Here is a tiny trained network, its code and every weight. The questions are about switching its units off for an input and a class, where a switched-off unit gives its printed mean instead of its output.

import numpy as np


def w(rows, s, z=0):
    codes = np.array(rows[::2]) - 128.0
    scale = np.full(codes.shape[1], s)
    scale[-1] = z or s
    return codes * scale


def f(y):
    return np.maximum(y, 0)


def log_softmax(a):
    a = a - a.max(-1, keepdims=True)
    return a - np.log(np.exp(a).sum(-1, keepdims=True))


def net(x, mask):
    res = np.array(x, float).reshape(1, 7) / 4 @ E
    y = f(res @ A[0][:, :-1].T + A[0][:, -1])
    res = res + np.where(mask, y, B[0][:, -1]) @ B[0][:, :-1]
    return log_softmax(res[-1] @ U[:, :-1].T + U[:, -1])


A, B = {}, {}
E = w([
[17,83,143,147,27,87,72,213,171,60,66],'x0',
[36,29,44,46,206,189,182,195,73,226,46],'x1',
[99,114,211,223,82,222,244,50,206,170,29],'x2',
[33,217,188,48,190,25,200,32,39,57,35],'x3',
[153,38,43,184,2,62,220,48,20,116,177],'x4',
[126,123,128,128,132,125,133,130,132,125,130],'x5',
[123,122,131,124,117,134,116,121,127,129,121],'x6',
],0.0039)
A[0] = w([
[152,157,92,77,165,103,39,198,130,115,185,129],'n1',
[104,185,207,127,176,172,90,183,201,111,80,189],'n2',
[71,100,101,71,199,174,139,177,130,196,78,79],'n3',
[252,195,58,48,233,114,103,87,53,177,235,143],'n4',
[30,96,90,86,63,31,21,238,125,25,134,125],'n5',
[55,188,168,65,166,58,171,75,73,75,61,33],'n6',
[114,182,96,38,172,56,47,183,88,74,171,117],'n7',
[48,170,175,72,155,60,157,82,81,73,58,131],'n8',
[108,146,239,197,132,213,189,76,208,151,40,218],'n9',
[50,183,161,68,168,58,163,81,73,80,66,18],'n10',
[180,201,183,170,103,97,89,108,159,63,178,25],'n11',
[189,204,182,169,107,105,95,101,155,62,181,41],'n12',
[172,56,84,178,100,205,78,208,199,197,171,26],'n13',
[96,204,189,71,211,175,64,192,196,142,92,106],'n14',
[80,61,54,92,144,149,167,158,87,194,98,30],'n15',
[55,180,169,65,160,55,162,83,74,77,58,26],'n16',
[150,219,183,74,228,160,81,153,171,140,117,206],'n17',
[60,73,71,77,172,159,153,173,103,194,82,4],'n18',
[53,72,74,64,173,164,149,182,103,190,79,19],'n19',
[190,189,175,173,100,98,97,100,155,69,175,31],'n20',
[150,176,191,191,81,106,104,109,166,53,148,52],'n21',
[74,196,199,80,193,154,60,204,205,109,81,96],'n22',
[151,187,182,175,85,87,78,130,163,45,165,39],'n23',
[182,50,72,171,95,197,67,211,194,198,187,26],'n24',
[123,214,189,77,222,179,81,164,191,151,105,33],'n25',
[106,84,77,149,61,58,200,60,44,101,122,163],'n26',
],0.0041,0.0025)
B[0] = w([
[66,192,88,135,97,205,180,63,180,165,74,209],'n1',
[121,80,68,169,56,74,184,104,77,105,163,230],'n2',
[157,57,187,61,149,54,90,59,85,171,75,189],'n3',
[3,216,57,216,67,162,239,101,245,241,40,236],'n4',
[4,210,52,199,70,170,236,75,241,238,23,246],'n5',
[197,200,159,168,208,216,52,227,175,53,196,204],'n6',
[69,194,102,99,121,210,159,41,192,191,43,216],'n7',
[160,188,135,170,174,194,100,212,169,79,189,224],'n8',
[39,220,75,136,105,211,191,57,218,212,53,253],'n9',
[206,201,173,162,217,222,43,229,173,47,196,196],'n10',
[182,51,208,32,200,62,55,54,82,200,44,181],'n11',
[171,61,207,37,196,63,69,64,97,198,42,186],'n12',
[204,208,173,166,220,215,43,226,179,47,192,212],'n13',
[160,63,68,171,48,69,172,91,49,69,186,219],'n14',
[199,40,211,45,178,44,55,69,57,152,76,168],'n15',
[201,199,170,165,210,220,49,228,176,50,199,200],'n16',
[133,74,71,181,52,72,181,110,67,83,183,230],'n17',
[186,48,223,27,204,58,43,49,87,198,34,172],'n18',
[186,52,217,30,202,61,45,50,96,196,36,181],'n19',
[176,50,208,38,192,56,64,60,75,196,47,179],'n20',
[145,80,195,43,190,81,81,66,122,206,40,182],'n21',
[154,56,66,172,45,60,174,87,44,65,188,221],'n22',
[167,53,209,40,191,50,67,61,91,203,41,186],'n23',
[209,204,165,175,207,214,51,229,158,35,208,220],'n24',
[173,51,55,193,38,69,168,107,39,46,205,190],'n25',
[156,95,64,181,63,97,168,140,64,55,203,219],'n26',
],0.0044,0.0045)
U = w([
[229,12,250,2,237,16,3,56,47,204,16,24],'0',
[243,226,181,184,244,248,10,254,179,7,249,30],'1',
[55,166,100,192,99,113,215,110,202,203,77,226],'2',
[103,149,116,134,92,137,172,107,140,147,136,254],'3',
[6,221,80,156,78,228,226,48,244,222,14,8],'4',
[203,5,37,192,5,6,198,104,1,13,251,27],'5',
],0.0048,0.0046)

Each question gives the input, the list of numbers given to net, and the class t.
The units are the neurons (one row each of A and B). Each row of codes is followed by its name. A weight is (code - 128) times the scale printed after its matrix; where a second scale follows, it is the last column's (A, B and U).
mask holds one flag per neuron, in row order. A switched-off neuron (its flag False) gives its mean, the last column of its row in B, instead of its output. The means were averaged over made-up inputs and are rounded, as every weight is.
A unit's drop is (log p(t) with every unit on - log p(t) with that unit switched off) / (log p(t) with every unit on - log p(t) with every unit switched off).
The circuit of an input: a set's keep is (log p(t) with only the set's units on - log p(t) with every unit switched off) / (log p(t) with every unit on - log p(t) with every unit switched off). Starting from the 12 units with the biggest drops (on a tie, the unit counted first), units are removed one at a time, each time the one whose removal leaves the highest keep (on an exact tie, the one counted first), for as long as the keep stays at least 0.8.
circuit, biggest first: the units of the circuit, biggest drop first
unit that matters most: the unit with the biggest drop
k most important neurons: the k neurons with the biggest drops, biggest first
drop of u: that unit's drop, to one decimal
input [-1,5,-8,-1,-3,0,-3], class 4: unit that matters most	n4
input [7,1,-8,7,-2,-4,4], class 4: 2 most important neurons	[n5, n7]
input [-6,-5,7,-1,-8,-6,-3], class 5: circuit, biggest first	[n25, n17, n14]
input [6,-1,7,7,-8,-4,6], class 5: circuit, biggest first	[n22, n14, n25]
input [7,-4,-6,0,-8,-7,-5], class 5: circuit, biggest first	[n22, n14]
input [7,4,-8,1,-6,7,-4], class 4: 3 most important neurons	[n5, n7, n1]
input [-8,2,-7,-1,-1,5,-4], class 2: 3 most important neurons	[n9, n5, n17]
input [5,5,-2,1,5,4,1], class 0: 2 most important neurons	[n15, n4]
input [7,-8,5,6,8,4,7], class 0: 2 most important neurons	[n21, n23]
input [-5,-1,-7,-4,-4,-2,-6], class 4: 3 most important neurons	[n4, n1, n7]
input [5,-6,-5,7,0,6,-3], class 1: drop of n8	0.5
input [1,1,-2,2,-8,4,-6], class 5: drop of n3	0.0
input [-2,-3,3,-8,0,-3,7], class 1: drop of n13	0.1
input [0,4,1,4,7,5,3], class 5: circuit, biggest first	[n26]
input [7,7,-1,6,7,-7,0], class 0: drop of n12	-0.1
